Here is a tiny trained network, its code and every weight. The questions are about switching its units off for an input and a class, where a switched-off unit gives its printed mean instead of its output.

import numpy as np


def w(rows, s, z=0):
    codes = np.array(rows[::2]) - 128.0
    scale = np.full(codes.shape[1], s)
    scale[-1] = z or s
    return codes * scale


def norm(h):
    return h / np.sqrt((h * h).mean(-1, keepdims=True) + 1e-5)


def f(y):
    return np.maximum(y, 0)


def log_softmax(a):
    a = a - a.max(-1, keepdims=True)
    return a - np.log(np.exp(a).sum(-1, keepdims=True))


def net(x, mask):
    res = np.array(x, float).reshape(1, 2) / 4 @ E
    u = 0
    for l in range(2):
        y = f(norm(res) @ A[l][:, :-1].T + A[l][:, -1])
        res = res + np.where(mask[u : u + 10], y, B[l][:, -1]) @ B[l][:, :-1]
        u += 10
    return log_softmax(norm(res)[-1] @ U[:, :-1].T + U[:, -1])


A, B = {}, {}
E = w([
[93,81,210,224,104,7,208,37,128,112],'x0',
[96,177,23,146,1,144,140,21,210,90],'x1',
],0.007)
A[0] = w([
[165,54,115,150,203,128,151,177,122,106,116],'L0N0',
[247,159,159,74,213,42,149,43,56,167,205],'L0N1',
[140,115,161,139,86,154,87,155,50,150,144],'L0N2',
[165,151,137,170,170,139,115,102,207,133,54],'L0N3',
[224,149,233,50,127,178,92,129,194,146,4],'L0N4',
[91,205,153,55,177,254,119,106,124,152,3],'L0N5',
[102,221,98,184,143,173,86,130,73,151,184],'L0N6',
[91,129,76,166,70,128,134,62,134,70,236],'L0N7',
[98,55,130,171,127,118,170,110,105,171,164],'L0N8',
[106,113,174,167,181,141,139,69,185,90,182],'L0N9',
],0.0055,0.0015)
B[0] = w([
[100,104,147,77,63,140,168,194,165,65,189],'L0N0',
[95,159,111,120,83,104,107,103,151,114,203],'L0N1',
[78,169,128,179,134,83,120,59,184,171,165],'L0N2',
[106,154,125,128,100,125,158,159,124,119,136],'L0N3',
[75,123,17,136,161,95,184,147,157,81,167],'L0N4',
[187,101,138,166,73,154,140,120,123,200,196],'L0N5',
[147,88,121,195,91,86,172,98,111,93,174],'L0N6',
[164,144,174,107,160,77,51,165,113,132,254],'L0N7',
[124,69,2,186,222,167,112,153,121,135,184],'L0N8',
[102,181,134,99,85,207,163,155,144,83,182],'L0N9',
],0.0071,0.0066)
A[1] = w([
[104,121,166,143,126,54,163,89,142,148,2],'L1N0',
[92,127,171,195,101,71,153,93,88,148,160],'L1N1',
[209,132,145,89,132,173,67,166,132,177,43],'L1N2',
[111,113,254,118,205,168,130,172,116,133,116],'L1N3',
[134,130,148,178,163,106,86,115,114,75,9],'L1N4',
[150,127,136,119,146,62,187,83,84,102,143],'L1N5',
[160,123,137,117,85,138,120,52,193,165,162],'L1N6',
[154,120,168,155,161,134,222,26,93,97,104],'L1N7',
[167,95,121,99,142,138,151,171,96,111,194],'L1N8',
[174,86,147,170,67,83,142,160,134,199,122],'L1N9',
],0.0088,0.0009)
B[1] = w([
[231,133,108,172,124,179,118,137,108,159,230],'L1N0',
[129,107,135,80,151,182,74,146,129,144,253],'L1N1',
[116,77,145,170,149,205,191,124,120,137,239],'L1N2',
[125,224,75,111,68,61,76,46,165,82,233],'L1N3',
[77,111,137,141,122,135,212,180,123,138,204],'L1N4',
[152,108,115,64,82,155,136,158,148,163,194],'L1N5',
[91,146,165,76,194,40,110,113,91,104,250],'L1N6',
[140,129,69,126,170,233,183,101,81,153,193],'L1N7',
[147,138,152,130,98,79,92,1,98,127,198],'L1N8',
[102,143,161,118,146,100,146,182,154,106,187],'L1N9',
],0.0077,0.0053)
U = w([
[199,100,51,130,138,224,195,114,93,183,186],'0',
[138,229,93,68,130,35,60,65,121,63,160],'1',
[6,108,158,153,170,81,212,238,174,76,125],'2',
[134,101,156,206,140,77,78,121,117,194,3],'3',
],0.012,0.005)

Each question gives the input, the list of numbers given to net, and the class t.
The units are the neurons (one row each of A and B). Each row of codes is followed by its name. A weight is (code - 128) times the scale printed after its matrix; where a second scale follows, it is the last column's (A, B and U).
mask holds one flag per neuron, layer by layer. A switched-off neuron (its flag False) gives its mean, the last column of its row in B, instead of its output. The means were averaged over made-up inputs and are rounded, as every weight is.
A unit's drop is (log p(t) with every unit on - log p(t) with that unit switched off) / (log p(t) with every unit on - log p(t) with every unit switched off).
The circuit of an input: a set's keep is (log p(t) with only the set's units on - log p(t) with every unit switched off) / (log p(t) with every unit on - log p(t) with every unit switched off). Starting from the 12 units with the biggest drops (on a tie, the unit counted first), units are removed one at a time, each time the one whose removal leaves the highest keep (on an exact tie, the one counted first), for as long as the keep stays at least 0.8.
circuit, biggest first: the units of the circuit, biggest drop first
top k neurons: the k neurons with the biggest drops, biggest first
top k neurons in layer l: the k neurons of layer l with the biggest drops, biggest first
drop when u is switched off: that unit's drop, to one decimal
input [1,-8], class 1: circuit, biggest first -> (L1N3)
input [5,5], class 0: circuit, biggest first -> (L1N0, L1N7)
input [3,3], class 2: circuit, biggest first -> (L0N7, L1N4, L1N3)
input [6,-7], class 1: top 4 neurons -> (L1N3, L0N6, L1N2, L0N0)
input [8,-6], class 0: circuit, biggest first -> (L1N7, L1N0)
input [5,-6], class 1: top 2 neurons in layer 1 -> (L1N3, L1N2)
input [0,-3], class 2: top 4 neurons -> (L0N1, L0N7, L0N2, L0N4)
input [-3,-3], class 2: top 2 neurons in layer 0 -> (L0N5, L0N2)
input [3,-4], class 1: top 4 neurons -> (L1N3, L0N0, L0N6, L0N4)
input [7,6], class 0: top 3 neurons -> (L1N7, L1N0, L1N3)
input [0,1], class 2: top 2 neurons -> (L1N4, L1N2)
input [-1,3], class 2: top 2 neurons in layer 1 -> (L1N3, L1N2)
input [-2,-2], class 2: drop when L1N3 is switched off -> 0.1
input [2,-8], class 1: drop when L1N3 is switched off -> 1.0
input [-1,-6], class 1: drop when L1N9 is switched off -> 0.0
input [1,1], class 2: top neuron in layer 1 -> (L1N4)
